Read these off the matrix that follows. Rows and columns are numbered from 1.
1) Give the entry in the bottom-left corner.
2) Give the entry directly below -0.06.
3) Give the entry just left of the largest entry.
4) Give the entry just right of -0.14.
5) Give the entry in row 1 and column 3.
6) Give the entry directly above the smallest entry.
7) Give the entry just left of the smallest entry.
8) Give the entry at row 3, column 1.
[[ 0.08 -0.01  0.15  0.06  0.09  0.00 -0.13  0.01]
 [-0.04  0.07 -0.04 -0.08 -0.03  0.07 -0.03  0.18]
 [-0.05  0.05  0.09 -0.04 -0.02 -0.13  0.05 -0.03]
 [-0.16 -0.08 -0.04  0.12 -0.01 -0.13  0.03 -0.10]
 [-0.03 -0.09  0.00 -0.02  0.06  0.00 -0.04 -0.03]
 [-0.10  0.02 -0.12  0.04 -0.03 -0.06  0.08 -0.04]
 [-0.10  0.14 -0.18  0.01 -0.10  0.06  0.06  0.18]
 [ 0.06 -0.11 -0.11 -0.11 -0.05 -0.14  0.24  0.07]]
1) 0.06
2) 0.06
3) -0.14
4) 0.24
5) 0.15
6) -0.12
7) 0.14
8) -0.05

Read these off the matrix that follows.
1) Which number is the entry directly above the largest entry?
2) Which number is the entry directly above 160?
3) Which number is the bottom-left entry?
4) Which number is the median of all entries?
5) Which number is the entry just left of the centre entry?
6) Which number is the entry in the bottom-right corner?
7) Which number is the third entry on the diagonal from the top-right corner?
8) Which number is the top-left entry?
290	157	303	909	864	76	145	193	822	806	480
267	143	289	898	964	120	212	143	838	832	492
266	161	304	948	899	126	146	178	865	803	491
283	135	302	925	880	121	139	197	833	815	479
291	129	290	877	947	118	211	162	825	830	486
277	114	279	899	961	134	219	160	834	833	487
279	207	307	909	879	87	131	178	836	797	505
282	142	290	897	964	121	215	151	834	824	494
273	135	278	919	968	124	207	162	834	824	488
292	159	318	882	860	118	139	193	839	813	488
311	132	291	913	870	116	140	223	824	806	492
1) 964
2) 162
3) 311
4) 302
5) 961
6) 492
7) 865
8) 290

Questions about the array below.
1) Read off the minimum.
2) Read off the entry just right of 36.
3) Read off the entry just right of the largest entry.
4) Read off the entry just left of 21.
5) Read off the entry just left of -65.
((-36, 66, 47, 74, 64, 45, 57, 65, 34, 45, 55, -63, -3, -14, 26), (-27, 48, 59, 27, 51, 52, 35, -16, 34, 23, 78, -10, 25, -16, -1), (-49, 41, 42, -12, -7, 44, 10, -65, 12, -2, -14, 47, -31, 13, -5), (31, -21, 4, 47, 45, -45, 38, 2, -5, 23, 57, -11, -29, -6, -54), (-53, -38, 11, -36, -20, 53, 3, -25, 45, -17, -37, -30, -55, -64, -60), (-18, 19, 21, 25, 14, 48, 36, 6, 3, 0, 22, 7, 54, 16, 47), (-9, -24, -9, -24, -35, 44, -34, 3, 3, -20, -19, 5, -46, -17, -6), (16, -5, -19, -67, -62, -20, -22, -14, -8, -18, -41, 24, -7, 60, 15))
1) -67
2) 6
3) -10
4) 19
5) 10

array([[7, 6, 5, 6, 5, 6, 3, 3],
       [5, 5, 7, 3, 6, 5, 6, 4],
       [1, 3, 3, 4, 3, 3, 5, 5],
       [2, 5, 5, 5, 6, 3, 4, 5],
       [4, 5, 6, 5, 6, 4, 3, 5],
       [2, 4, 3, 4, 4, 5, 6, 4],
       [6, 4, 3, 5, 3, 6, 3, 4],
       [2, 5, 4, 4, 5, 5, 5, 4],
       [2, 1, 3, 4, 4, 4, 4, 5],
       [4, 3, 2, 4, 3, 5, 5, 6],
       [7, 4, 3, 6, 3, 4, 3, 5],
       [7, 7, 6, 5, 4, 4, 4, 3]])
Counting starts at 1.
Read off the entry in the top-left corner.
7
The entry in row 3 and column 1 -> 1
The entry in row 1 and column 3: 5
Read off the bottom-right entry.
3
The entry at row 1, column 2: 6
The top-right entry -> 3
The entry at row 3, column 2: 3
The entry in the bottom-left corner -> 7
Read off the entry at row 2, column 1.
5
Read off the entry at row 2, column 2.
5
Read off the entry in row 2 and column 3.
7

[[ 27  31 -38   1  -1  12  29  12 -27  55  19 -14 -10  44  42  -1]
 [ 31 -31  17   6  43 -17 -13  26 -76 -19  -4  15  -5  11  -6  39]
 [  2 -16 -10  33  -1  36  26 -53 -30 -24 -36 -43 -47  -8   6  -8]
 [ 26 -26  11   0  44 -26 -19  24 -79 -19  -7  14  -5  10  -5  35]]
Counting starts at 1.
Give the entry in row 2 and column 2.
A: -31
Give the entry in row 2 and column 1.
A: 31
The entry at row 3, column 2 -> -16
Give the entry at row 1, column 1.
A: 27
The entry directly above -4 -> 19
The entry directly above 43 -> -1
Give the bottom-right entry.
A: 35
Give the entry in the bottom-left corner.
A: 26
Give the bottom entry of the column that holds the smallest entry.
A: -79
The entry at row 3, column 1 -> 2
Give the maximum.
A: 55
The entry just right of -14: -10
The entry just right of the smallest entry is -19
Give the entry in the top-right corner.
A: -1
Give the entry at row 1, column 2.
A: 31
The entry just right of 15 is -5
The entry in row 1 and column 3 is -38
The entry directly below 29 -> -13
